Below is a small trained network, with its code and all its weights. Each question gives an input and a target symbol and asks what happens when units are switched off, that is, made to give their printed mean instead of their output.

import numpy as np


def w(rows, s, z=0):
    codes = np.array(rows[::2]) - 128.0
    scale = np.full(codes.shape[1], s)
    scale[-1] = z or s
    return codes * scale


def f(y):
    return np.maximum(y, 0)


def softmax(a):
    e = np.exp(a - a.max(-1, keepdims=True))
    return e / e.sum(-1, keepdims=True)


def log_softmax(a):
    a = a - a.max(-1, keepdims=True)
    return a - np.log(np.exp(a).sum(-1, keepdims=True))


def net(x, mask):
    ids = ['αβγδεζηλξσφψω'.index(c) for c in x.split()]
    T = len(ids)
    res = E[ids] + P[:T]
    r = res
    for j in range(3):
        rows = slice(4 * j, 4 * j + 4)
        q, k, v = (r @ M[0][rows].T for M in (Q, K, V))
        z = softmax(np.where(np.tri(T) > 0, q @ k.T / 4**0.5, -1e9)) @ v
        o = O[0][rows]
        res = res + np.where(mask[j], z, o[:, -1]) @ o[:, :-1]
    y = f(res @ A[0][:, :-1].T + A[0][:, -1])
    res = res + np.where(mask[3:7], y, B[0][:, -1]) @ B[0][:, :-1]
    return log_softmax(res[-1] @ U[:, :-1].T + U[:, -1])


Q, K, V, O, A, B = {}, {}, {}, {}, {}, {}
E = w([
[131,123,184,169],'α',
[163,38,138,172],'β',
[162,137,153,171],'γ',
[107,48,160,93],'δ',
[202,112,180,120],'ε',
[133,150,89,114],'ζ',
[11,164,105,139],'η',
[129,159,163,72],'λ',
[174,125,205,212],'ξ',
[124,161,60,88],'σ',
[170,118,81,182],'φ',
[133,148,90,111],'ψ',
[83,251,97,156],'ω',
],0.017)
P = w([
[81,254,174,185],'0',
[147,174,161,153],'1',
[156,157,138,139],'2',
[160,154,119,125],'3',
[166,123,105,115],'4',
[174,119,97,109],'5',
[168,114,94,103],'6',
],0.0099)
Q[0] = w([
[117,152,99,109],'h1',
[118,71,112,120],'h1',
[92,222,123,131],'h1',
[137,157,146,6],'h1',
[152,71,139,103],'h2',
[167,29,117,82],'h2',
[120,159,123,131],'h2',
[77,69,49,223],'h2',
[142,16,122,105],'h3',
[112,136,161,97],'h3',
[203,100,105,104],'h3',
[156,109,162,47],'h3',
],0.023)
K[0] = w([
[91,114,129,114],'h1',
[174,117,77,103],'h1',
[19,130,161,140],'h1',
[139,121,183,32],'h1',
[161,112,128,85],'h2',
[197,58,137,86],'h2',
[111,136,146,137],'h2',
[151,81,7,239],'h2',
[253,143,146,91],'h3',
[125,112,100,135],'h3',
[139,105,159,74],'h3',
[177,86,88,96],'h3',
],0.024)
V[0] = w([
[164,127,117,109],'h1',
[94,45,117,169],'h1',
[81,143,128,151],'h1',
[97,97,174,141],'h1',
[145,141,112,249],'h2',
[164,144,40,46],'h2',
[133,183,114,132],'h2',
[115,128,147,64],'h2',
[101,153,182,206],'h3',
[105,171,145,104],'h3',
[137,89,184,103],'h3',
[132,176,178,84],'h3',
],0.012)
O[0] = w([
[151,122,130,160,119],'h1',
[125,146,32,64,61],'h1',
[91,118,120,105,124],'h1',
[139,159,125,61,179],'h1',
[142,6,98,184,12],'h2',
[50,210,51,154,45],'h2',
[76,127,144,189,106],'h2',
[123,188,154,99,207],'h2',
[151,155,51,49,188],'h3',
[116,204,131,118,191],'h3',
[185,91,212,106,219],'h3',
[150,182,153,112,252],'h3',
],0.011,0.0033)
A[0] = w([
[155,124,88,180,2],'n1',
[220,116,82,71,76],'n2',
[169,176,59,62,32],'n3',
[2,107,197,39,102],'n4',
],0.01,0.0068)
B[0] = w([
[168,174,140,4,138],'n1',
[119,78,146,161,226],'n2',
[172,142,174,184,183],'n3',
[80,98,59,101,255],'n4',
],0.018,0.0089)
U = w([
[81,117,154,148,23],'α',
[115,58,121,165,7],'β',
[98,135,142,142,71],'γ',
[81,79,208,1,176],'δ',
[192,165,232,121,38],'ε',
[95,108,152,159,64],'ζ',
[69,106,97,126,209],'η',
[137,246,175,19,173],'λ',
[76,129,163,158,93],'ξ',
[76,120,182,149,214],'σ',
[222,153,46,78,181],'φ',
[120,126,127,133,65],'ψ',
[103,177,120,211,252],'ω',
],0.0082,0.0035)

Each question gives the input, a string of symbols that net reads in full, and the target symbol t.
The units are the heads (4 rows each of Q, K, V and O) and the neurons (one row each of A and B). Each row of codes is followed by its name. A weight is (code - 128) times the scale printed after its matrix; where a second scale follows, it is the last column's (O, A, B and U).
mask holds one flag per unit, heads first, then neurons. A switched-off unit (its flag False) gives its mean, the last column of its rows in O or B, instead of its output. The means were averaged over made-up inputs and are rounded, as every weight is.
A unit's drop is (log p(t) with every unit on - log p(t) with that unit switched off) / (log p(t) with every unit on - log p(t) with every unit switched off).
The circuit of an input: a set's keep is (log p(t) with only the set's units on - log p(t) with every unit switched off) / (log p(t) with every unit on - log p(t) with every unit switched off). Starting from all 7 units, units are removed one at a time, each time the one whose removal leaves the highest keep (on an exact tie, the one counted first), for as long as the keep stays at least 0.8.
units of the circuit, in order: the units of the circuit, biggest drop first
unit that matters most: the unit with the biggest drop
which heads matter: for each layer, one digit per head in row order, 1 if its drop is at least 0.15 and else 0, layers parted by /
input δ φ ξ, target ε: unit that matters most => n4
input δ δ φ η σ, target ε: units of the circuit, in order => n3, n4
input δ σ φ, target φ: which heads matter => 110
input σ γ η ε ψ ω, target ω: units of the circuit, in order => h3, n3
input σ δ ψ, target ω: units of the circuit, in order => h2, n4
input σ δ σ, target ω: units of the circuit, in order => h2, n3, h1
input σ δ ξ, target ω: units of the circuit, in order => h2, h3
input δ λ ζ, target ε: which heads matter => 001
input λ ξ σ, target λ: which heads matter => 101
input δ δ δ ψ, target ε: which heads matter => 000
input β δ δ λ ζ, target ε: units of the circuit, in order => n4, n3
input δ φ ψ δ ε, target ε: which heads matter => 101
input δ ξ λ ω η β, target β: which heads matter => 110
input λ δ η δ γ, target ε: units of the circuit, in order => n4
input λ ε φ, target φ: units of the circuit, in order => h2, n1, h3
input λ λ λ λ ε γ, target λ: which heads matter => 011
input φ δ λ λ δ α, target λ: units of the circuit, in order => h2, n2
input λ δ λ γ, target λ: which heads matter => 001
input λ λ δ δ ξ, target λ: which heads matter => 011
input ε λ ζ λ λ α ω, target ω: units of the circuit, in order => h2, h3
input ξ δ σ, target β: units of the circuit, in order => h2
input σ λ δ λ λ α δ, target λ: which heads matter => 010
